Each row has a class, written after it.
[-28 -24 -7 -31 29 -7 -12 -30 13 -36 -20 19 16 43 8 -13 -74 -23 10 1 58 -39 -45 -30 43 -33 11 -6 8 12 -20 -66 7 36 -45 24]	mura
[-49 -16 -35 -42 -29 22 40 18 1 48 -79 3 3 29 36 -11 23 -44 -2 6 37 -100 -9 -50 24 14 75 -11 -65 2 22 -64 -3 0 -54 -39]	tego
[-12 -10 54 67 57 -25 23 32 -12 -17 -49 -2 -13 -8 4 14 -46 13 -10 -47 31 -23 -18 -6 32 -5 12 -7 32 50 -29 -72 18 -14 -27 -26]	mura
[14 18 -34 -20 -38 -11 -11 13 -22 1 -14 22 9 12 43 1 -20 -9 24 5 -80 71 -23 -5 -96 -19 80 25 -42 -19 -11 49 13 -1 7 23]	buki
[11 -14 -1 101 -49 7 0 24 31 -20 -33 -5 20 43 -43 -26 60 -23 -6 -11 -38 15 -28 -4 9 30 -45 20 -17 22 -9 48 -40 -59 7 30]	gok
[-39 -8 -9 64 -9 75 -39 33 23 18 -76 -45 25 22 -10 -7 -18 15 -22 2 82 60 2 -25 -12 19 0 15 -22 23 7 38 -7 4 -2 -11]	Diret
[36 -9 -5 -34 -27 -30 0 -21 -10 19 0 -4 -48 39 28 2 -7 19 -84 -39 -17 15 107 20 10 22 -26 0 -35 -68 22 21 -23 22 46 30]	buki
[52 -5 -11 54 -11 68 -11 -4 -3 -5 -50 -10 40 53 44 -5 -4 23 23 -21 22 86 -45 -27 -50 -40 20 24 -37 -38 -16 32 19 -8 -27 34]	buki
[-8 -10 50 21 35 -59 -2 4 -29 -58 21 25 -14 10 26 -2 -37 -4 16 -19 -2 -52 15 30 -2 -46 -25 -25 34 25 -7 -93 35 9 19 -47]	mura
[-68 -10 -24 4 13 54 -34 48 -4 -26 -69 -4 10 -3 -41 47 -55 9 -19 14 25 69 15 11 -64 1 22 24 -42 25 31 6 -14 20 30 14]	Fidup
[23 -17 -19 24 11 42 -34 -28 20 6 27 -61 -12 -28 -3 -18 12 -42 16 -20 38 -7 -5 -44 58 59 -51 -8 -9 -35 -18 29 -22 45 62 74]	Pasef
[15 -16 6 13 -3 -1 20 17 23 28 12 -52 -14 -41 27 13 50 -10 12 -29 -42 14 38 34 -4 1 -12 -3 -38 -44 16 44 5 6 7 15]	Diret
[12 -3 35 21 21 -11 16 28 44 -9 -18 -32 20 73 -19 8 28 10 -45 -58 8 -8 -35 -26 71 -7 -5 7 -9 16 -40 -15 20 -91 -76 29]	tego
[8 5 -10 23 59 8 38 10 -60 -30 -4 36 12 42 -5 -3 -58 47 -3 -45 -9 -14 38 20 -6 -55 50 28 43 -14 17 -71 28 -27 -66 -5]	Diret
[14 15 -3 23 -13 -3 -70 31 -27 -6 -10 -27 24 -1 -17 5 60 -22 5 27 -19 -38 -84 10 -40 -5 51 -13 -15 -15 8 -22 -21 -12 60 -57]	Pasef
[18 12 26 -24 25 3 -4 6 -32 -11 89 8 -31 -21 20 -1 -39 13 -6 -26 -1 47 69 27 -13 -1 -37 20 19 7 -20 -12 34 -11 7 15]	buki
[-35 -19 -6 -51 -6 -17 7 -16 -22 -26 -43 6 -24 69 39 -24 -31 -23 -44 -1 88 1 -38 -2 52 -5 -10 -10 -15 -6 -5 -73 -20 30 12 -5]	kozel
[-40 18 13 -38 19 31 -29 21 -12 -17 -74 11 -11 10 -35 -15 -9 -7 -66 -28 33 -24 6 5 -6 -9 -7 -17 -18 19 1 -90 48 -8 48 -44]	Pasef
[-4 -6 51 9 50 -8 51 3 13 25 5 12 -50 -11 -35 -18 31 24 -20 7 -25 -70 89 -7 19 9 -20 23 1 21 13 -3 60 -23 -46 -27]	tego
[-13 19 10 -56 -14 -39 18 -17 18 17 45 -6 -41 7 51 8 4 -11 8 -13 -28 -87 110 -9 31 13 -14 31 -23 3 -13 25 5 -39 -71 14]	buki
[-9 14 -4 62 29 59 3 18 32 5 5 -31 14 -39 23 0 15 -21 4 -8 31 25 -46 -41 65 0 -25 -27 45 44 13 16 27 25 -47 -24]	Diret
[-23 17 -2 -33 -35 12 1 -8 21 -21 -22 22 -4 -15 38 24 -45 9 1 -2 7 67 -11 -3 -25 -19 2 -19 15 21 9 24 5 27 7 15]	Fidup
[-17 32 14 -3 35 -32 5 11 27 4 43 18 -22 6 -77 12 7 -42 -50 -9 -7 -53 54 4 40 31 -52 23 38 29 27 -15 0 0 14 -54]	tego
[-42 16 -35 27 26 15 -47 55 -35 -54 -13 -29 9 11 32 6 -30 -31 -5 0 -33 25 -10 17 -19 -19 64 -9 -27 25 22 -16 8 22 7 -28]	Diret
[-22 -18 -23 -34 -40 7 -39 -11 -5 -16 -12 -5 -25 -1 -24 -25 14 -47 5 37 -12 -17 -8 -28 -28 41 -10 21 -41 3 5 41 17 33 56 46]	Pasef
[-36 -23 -23 -14 16 -18 -10 8 22 -12 -26 -1 22 29 19 -13 -17 -12 -11 -15 -7 -10 -15 -16 -14 -26 2 0 0 -21 -12 9 13 -24 -26 -1]	kozel
[-5 -28 15 -18 4 51 -24 15 20 -28 24 -16 -32 28 -40 31 -45 -18 -29 -9 41 -47 67 -16 15 -3 -97 14 19 -34 91 -10 2 40 43 -26]	tego
[-42 -17 -25 -23 12 41 -18 -17 4 17 -25 -12 11 46 28 -39 -36 9 19 9 55 27 7 -49 8 -21 11 -16 -19 -29 5 -29 3 31 27 16]	Diret
[-17 22 10 -15 -14 -15 -5 5 27 -6 12 -3 -17 -14 51 17 -33 22 15 0 10 27 -32 -7 -36 -25 -3 6 10 -4 -15 13 30 25 8 -19]	kozel
[-5 44 -19 28 1 -6 18 -14 1 -10 0 -16 -7 -28 57 -8 1 19 26 14 -7 -18 37 -12 23 6 0 -28 -2 17 -13 21 -32 31 7 -8]	gok
[-53 18 -24 -66 -2 -23 49 3 -5 0 -9 7 2 -24 18 7 -7 23 33 -4 -8 -55 77 29 -27 -22 -8 6 -27 -7 -8 -45 14 -35 -17 -9]	kozel
[-31 -6 4 0 47 2 22 -3 -7 -15 24 -16 -8 -41 1 0 31 -3 2 26 52 -40 -48 4 49 1 -30 -19 25 32 -1 -62 10 20 16 -28]	kozel
[28 -31 16 12 43 62 -9 -11 35 -28 55 -28 -6 10 4 15 26 35 -11 -30 30 -20 23 -38 79 -5 -76 -7 27 -29 26 -3 10 -16 -27 66]	Fidup
[-26 15 21 36 0 -40 46 32 -40 41 -46 1 -6 -4 27 9 -13 23 36 -9 0 -77 52 -5 -30 -11 60 -26 -3 5 0 -71 -18 -24 6 -86]	tego
[9 12 -5 35 -20 44 1 17 25 1 11 -7 35 -15 31 -2 -22 46 -2 -35 26 1 13 -6 0 -4 -11 -4 32 11 -21 19 -11 -47 -46 4]	gok
[14 -5 0 18 -51 12 -51 43 15 -47 -34 -29 3 4 55 2 -19 -28 1 -27 -32 34 16 -16 -48 18 -20 -3 -24 -3 19 64 12 -1 35 5]	mura
[-65 27 -1 -69 -39 -2 35 -1 14 -8 -32 40 -54 6 48 -10 -64 2 65 10 -71 -16 0 -63 -40 -32 61 21 -8 27 19 -3 61 13 -9 15]	Diret
[1 36 -26 -88 9 7 -6 -2 -17 -27 53 14 0 33 38 -21 5 -10 -35 -13 24 -52 47 4 48 -5 -18 6 -1 -16 6 -43 -18 -16 -30 -14]	gok
[32 1 18 74 23 -17 40 -1 12 -5 -18 0 -4 19 -15 0 25 29 3 -18 -10 7 8 18 42 8 -7 16 -21 13 -25 -26 6 -16 -37 33]	mura
[14 -11 8 -8 12 17 23 -10 19 31 0 -10 11 -46 -48 8 -28 67 -16 19 23 8 22 -23 -9 -8 -18 -23 33 -2 2 33 22 17 -17 17]	tego
[-30 5 -14 -64 36 -26 -8 -14 9 4 -9 5 -6 -3 -55 -3 -4 33 -79 20 30 -21 -8 32 25 -16 -7 -20 -1 -18 2 -55 -9 24 28 -15]	kozel
[85 29 30 44 6 -11 -35 0 22 -46 10 2 -3 41 56 -24 -18 -45 33 -65 -65 60 -48 -17 -14 -16 -2 12 26 -49 -8 29 2 1 44 4]	mura
[-35 8 -25 43 -6 45 -4 5 4 -20 -29 -13 4 12 12 1 -29 5 22 11 13 10 22 12 5 -26 5 -7 -17 15 31 -20 1 37 -6 -12]	Diret
[21 -27 5 -21 9 4 -2 -19 14 22 -16 46 0 39 -42 -53 -12 -45 20 2 42 -14 -47 -94 6 4 -29 39 -11 -33 -26 -20 33 31 -35 44]	mura
[-20 16 42 -5 -7 35 -37 20 9 1 28 -19 -39 4 14 -8 31 -27 65 26 -12 -4 -1 -16 -31 21 -16 52 -10 14 10 20 25 -41 49 -29]	Pasef
[-8 28 43 33 -5 -42 -50 17 23 -46 50 -23 -48 -17 52 14 -2 -43 -17 -16 -33 -8 -14 12 22 7 -24 -10 14 56 -28 27 54 20 -4 -25]	Pasef
[26 32 3 9 -5 -25 -2 15 -22 18 -31 0 -9 27 -17 -16 31 24 8 -14 -67 44 25 -18 -30 3 4 2 -18 -39 -16 15 3 -48 40 13]	Pasef
[-4 6 -39 -18 -12 46 -3 -19 65 11 -36 14 8 27 19 -21 -40 -20 7 -9 10 38 -25 -49 -1 -38 -27 6 -16 -57 6 32 19 45 -46 19]	kozel
[46 43 13 67 21 21 39 -37 50 58 -41 -7 -22 -37 11 30 20 28 -39 -24 -6 -42 -8 10 54 6 43 -3 25 -3 16 10 -33 27 -26 -40]	buki
[8 60 33 -51 -5 25 15 -9 0 22 2 27 -81 -18 34 -3 -1 -8 23 19 -19 -36 82 -36 13 28 1 35 29 -7 61 32 -31 5 -4 -46]	Fidup
[43 34 8 16 -62 -6 -33 -20 13 -24 -27 -10 -8 61 14 -3 -27 -31 19 -35 -3 1 -25 -7 3 0 -2 29 4 -32 -16 32 -38 -16 0 21]	Pasef
[-35 -3 -17 -73 -8 -20 -17 -40 25 -28 -44 0 5 46 -15 5 -51 -7 -1 -28 -2 18 53 -21 -22 -24 -72 -8 3 -46 8 18 7 4 85 42]	Pasef
[50 -32 -23 52 -17 12 3 -15 26 8 -33 38 11 16 -48 -73 21 -19 -50 -56 -61 2 42 16 -5 40 -9 3 -25 -40 -6 -4 14 -10 33 56]	mura
[-47 -44 -9 -20 14 -114 14 0 -12 21 -2 -14 -27 20 -7 29 6 -3 -47 -6 -18 -22 58 4 -17 20 -8 9 -9 -33 22 32 -11 38 64 9]	Diret
[18 15 11 -35 -53 15 35 -49 25 -4 -21 21 -16 -15 2 -17 -77 38 12 -36 52 1 -7 19 0 -27 -27 -4 29 -28 -26 -34 -9 23 4 34]	kozel
[-32 -31 25 -38 20 -9 -16 -3 -15 -31 -29 14 0 -20 -40 5 -9 43 -30 11 6 -24 45 8 -46 -22 -24 -18 17 6 18 -5 15 -12 38 8]	Fidup
[-31 -20 -23 -28 5 86 -7 30 -17 19 -29 -5 36 -18 26 -24 1 -9 -27 25 109 -7 -20 -46 -9 5 15 -26 -19 35 8 -37 60 27 -45 -48]	tego
[-39 -40 23 31 37 16 -5 7 4 18 29 -14 -12 -9 -58 35 -11 -18 6 -9 62 -38 -45 6 43 16 -41 8 46 7 19 -84 -22 0 70 -18]	Pasef
[-28 -16 -57 26 -16 -22 3 14 34 6 0 6 46 34 -38 2 27 -17 -28 9 -45 27 -4 23 -12 -5 18 -20 -62 2 -9 -4 15 8 -1 22]	tego
[-34 23 -28 35 -1 -1 46 -6 8 -50 20 14 -1 23 62 8 -72 52 35 -36 15 1 -14 -10 45 -38 14 -14 -5 39 -56 -88 48 6 -65 57]	kozel
[-8 12 13 44 45 14 13 21 -19 -24 -1 -7 -19 2 -36 6 44 -24 19 -15 -45 6 37 36 -6 22 -28 42 -4 17 17 -15 20 -46 50 -11]	Pasef
[-22 -6 -2 40 -1 -15 27 27 -2 41 -8 -21 -2 -7 -45 27 -12 10 51 0 -23 -22 63 11 -50 17 15 20 -33 -28 13 -11 -41 -13 58 -9]	tego
[-7 19 -2 -4 8 -22 22 -2 39 15 37 22 11 16 -38 17 7 -20 25 0 -32 -10 27 -3 -19 -16 -34 21 12 -13 19 4 15 -4 13 -28]	tego
[3 18 -34 57 -17 -86 8 36 8 16 -23 -17 37 19 7 19 15 14 -19 -56 -99 78 36 45 -44 -33 23 -38 -38 -47 -25 26 -12 -15 19 12]	Diret
[-51 -6 -58 -39 27 -37 -32 -34 -7 -73 -38 5 37 78 62 13 -36 14 -80 -18 14 8 16 41 -17 -57 34 -36 -7 -14 37 -30 30 66 62 -21]	Diret
[33 35 -39 -50 -94 -12 -5 5 11 -11 -19 29 32 -5 17 13 -16 -45 36 -33 -48 21 -25 23 -82 13 22 21 -4 -42 27 12 -40 -4 82 -2]	mura
